Below are the code and all the weights of a small trained network. Each question names an input and a class and asks about switching units off, where a switched-off unit gives its printed mean instead of its output.

import numpy as np


def w(rows, s, z=0):
    codes = np.array(rows[::2]) - 128.0
    scale = np.full(codes.shape[1], s)
    scale[-1] = z or s
    return codes * scale


def f(y):
    return np.maximum(y, 0)


def log_softmax(a):
    a = a - a.max(-1, keepdims=True)
    return a - np.log(np.exp(a).sum(-1, keepdims=True))


def net(x, mask):
    res = np.array(x, float).reshape(1, 6) / 4 @ E
    y = f(res @ A[0][:, :-1].T + A[0][:, -1])
    res = res + np.where(mask, y, B[0][:, -1]) @ B[0][:, :-1]
    return log_softmax(res[-1] @ U[:, :-1].T + U[:, -1])


A, B = {}, {}
E = w([
[145,2,94,80,80,146,217,143,161,156],'x0',
[200,189,78,135,253,100,175,250,164,181],'x1',
[143,173,156,148,136,149,166,88,185,194],'x2',
[165,47,183,130,162,37,116,84,102,144],'x3',
[106,146,211,156,91,151,184,200,36,160],'x4',
[131,114,120,131,133,126,131,134,115,102],'x5',
],0.01)
A[0] = w([
[148,193,141,199,185,62,23,134,68,75,82],'n1',
[161,123,94,149,185,98,122,248,88,131,15],'n2',
[197,25,87,33,95,95,167,184,130,141,126],'n3',
[237,134,77,186,184,123,133,196,210,190,18],'n4',
[76,125,223,200,103,145,159,234,40,153,3],'n5',
[125,115,67,102,116,72,84,169,104,28,115],'n6',
[111,108,48,133,174,117,40,97,248,87,19],'n7',
[200,87,174,125,156,11,99,106,93,200,73],'n8',
[74,191,38,135,76,255,107,220,173,141,82],'n9',
],0.0086,0.0071)
B[0] = w([
[61,156,127,143,78,205,250,180,189,150,249],'n1',
[119,103,74,166,71,143,57,20,135,72,208],'n2',
[66,253,148,164,123,148,190,140,186,133,231],'n3',
[117,50,108,255,61,170,63,96,97,138,233],'n4',
[220,51,86,141,87,35,97,158,206,193,211],'n5',
[124,168,110,176,130,50,99,134,68,203,200],'n6',
[205,104,138,75,83,57,130,172,200,143,219],'n7',
[140,106,235,124,209,137,126,165,73,42,208],'n8',
[125,83,222,156,196,93,122,179,89,40,232],'n9',
],0.0089,0.012)
U = w([
[86,94,127,161,10,130,60,42,129,105,89],'0',
[254,132,104,107,106,50,129,180,189,190,89],'1',
[68,178,123,139,117,162,198,177,195,153,76],'2',
[138,143,106,118,146,118,120,143,120,145,249],'3',
[134,100,167,114,189,102,125,168,106,54,86],'4',
[133,159,98,138,131,103,111,136,115,173,224],'5',
[139,177,70,84,157,191,127,118,95,155,124],'6',
[150,124,49,38,177,205,83,105,94,191,91],'7',
],0.0095,0.019)

Each question gives the input, the list of numbers given to net, and the class t.
The units are the neurons (one row each of A and B). Each row of codes is followed by its name. A weight is (code - 128) times the scale printed after its matrix; where a second scale follows, it is the last column's (A, B and U).
mask holds one flag per neuron, in row order. A switched-off neuron (its flag False) gives its mean, the last column of its row in B, instead of its output. The means were averaged over made-up inputs and are rounded, as every weight is.
A unit's drop is (log p(t) with every unit on - log p(t) with that unit switched off) / (log p(t) with every unit on - log p(t) with every unit switched off).
The circuit of an input: a set's keep is (log p(t) with only the set's units on - log p(t) with every unit switched off) / (log p(t) with every unit on - log p(t) with every unit switched off). Starting from all 9 units, units are removed one at a time, each time the one whose removal leaves the highest keep (on an exact tie, the one counted first), for as long as the keep stays at least 0.8.
units of the circuit, in order: the units of the circuit, biggest drop first
k most important neurons: the k neurons with the biggest drops, biggest first
drop when u is switched off: that unit's drop, to one decimal
input [-4,-6,-3,5,-8,-7], class 1: units of the circuit, in order => n7; n4
input [2,-2,3,0,-4,2], class 1: most important neuron => n4
input [4,-6,4,-7,1,8], class 3: 4 most important neurons => n4; n2; n8; n1
input [7,6,6,8,2,-6], class 4: 2 most important neurons => n8; n1
input [6,4,7,-2,-3,-3], class 5: 2 most important neurons => n1; n4
input [8,8,3,5,0,1], class 0: 2 most important neurons => n4; n2
input [-1,5,0,2,5,-4], class 0: units of the circuit, in order => n2; n4
input [-4,1,-7,-8,-8,4], class 1: 3 most important neurons => n7; n6; n8
input [-6,-1,-6,8,-8,1], class 1: 3 most important neurons => n7; n9; n6
input [-7,5,-7,5,-6,-2], class 2: 2 most important neurons => n1; n5
input [-3,-5,0,1,6,8], class 3: 2 most important neurons => n4; n7
input [1,-1,-4,-8,7,-2], class 4: 2 most important neurons => n9; n7
input [8,1,-2,4,5,-6], class 2: 2 most important neurons => n3; n7
input [7,-3,-1,7,1,-3], class 2: 2 most important neurons => n3; n9
input [-2,-6,-7,5,1,1], class 5: 4 most important neurons => n4; n2; n6; n9
input [4,-2,-1,4,-4,-5], class 3: units of the circuit, in order => n5; n4
input [2,-1,-3,5,-1,2], class 4: 2 most important neurons => n8; n1
input [-6,8,4,-5,-3,-8], class 0: most important neuron => n4
input [4,-7,-8,6,2,-8], class 3: units of the circuit, in order => n4; n2
input [-6,-5,-3,-5,4,-7], class 3: units of the circuit, in order => n4
input [-2,-6,-1,-2,-8,-4], class 1: units of the circuit, in order => n7; n4
input [3,-3,6,-5,0,-6], class 3: units of the circuit, in order => n1; n4
input [-4,0,0,6,-6,2], class 1: drop when n2 is switched off => 0.2
input [5,5,1,-8,-5,-4], class 4: drop when n1 is switched off => 0.2
input [4,-2,-1,-8,1,-3], class 4: drop when n8 is switched off => 0.0
input [-4,0,-2,0,6,-6], class 1: drop when n3 is switched off => 0.1
input [-6,8,2,-1,-8,-6], class 0: units of the circuit, in order => n4
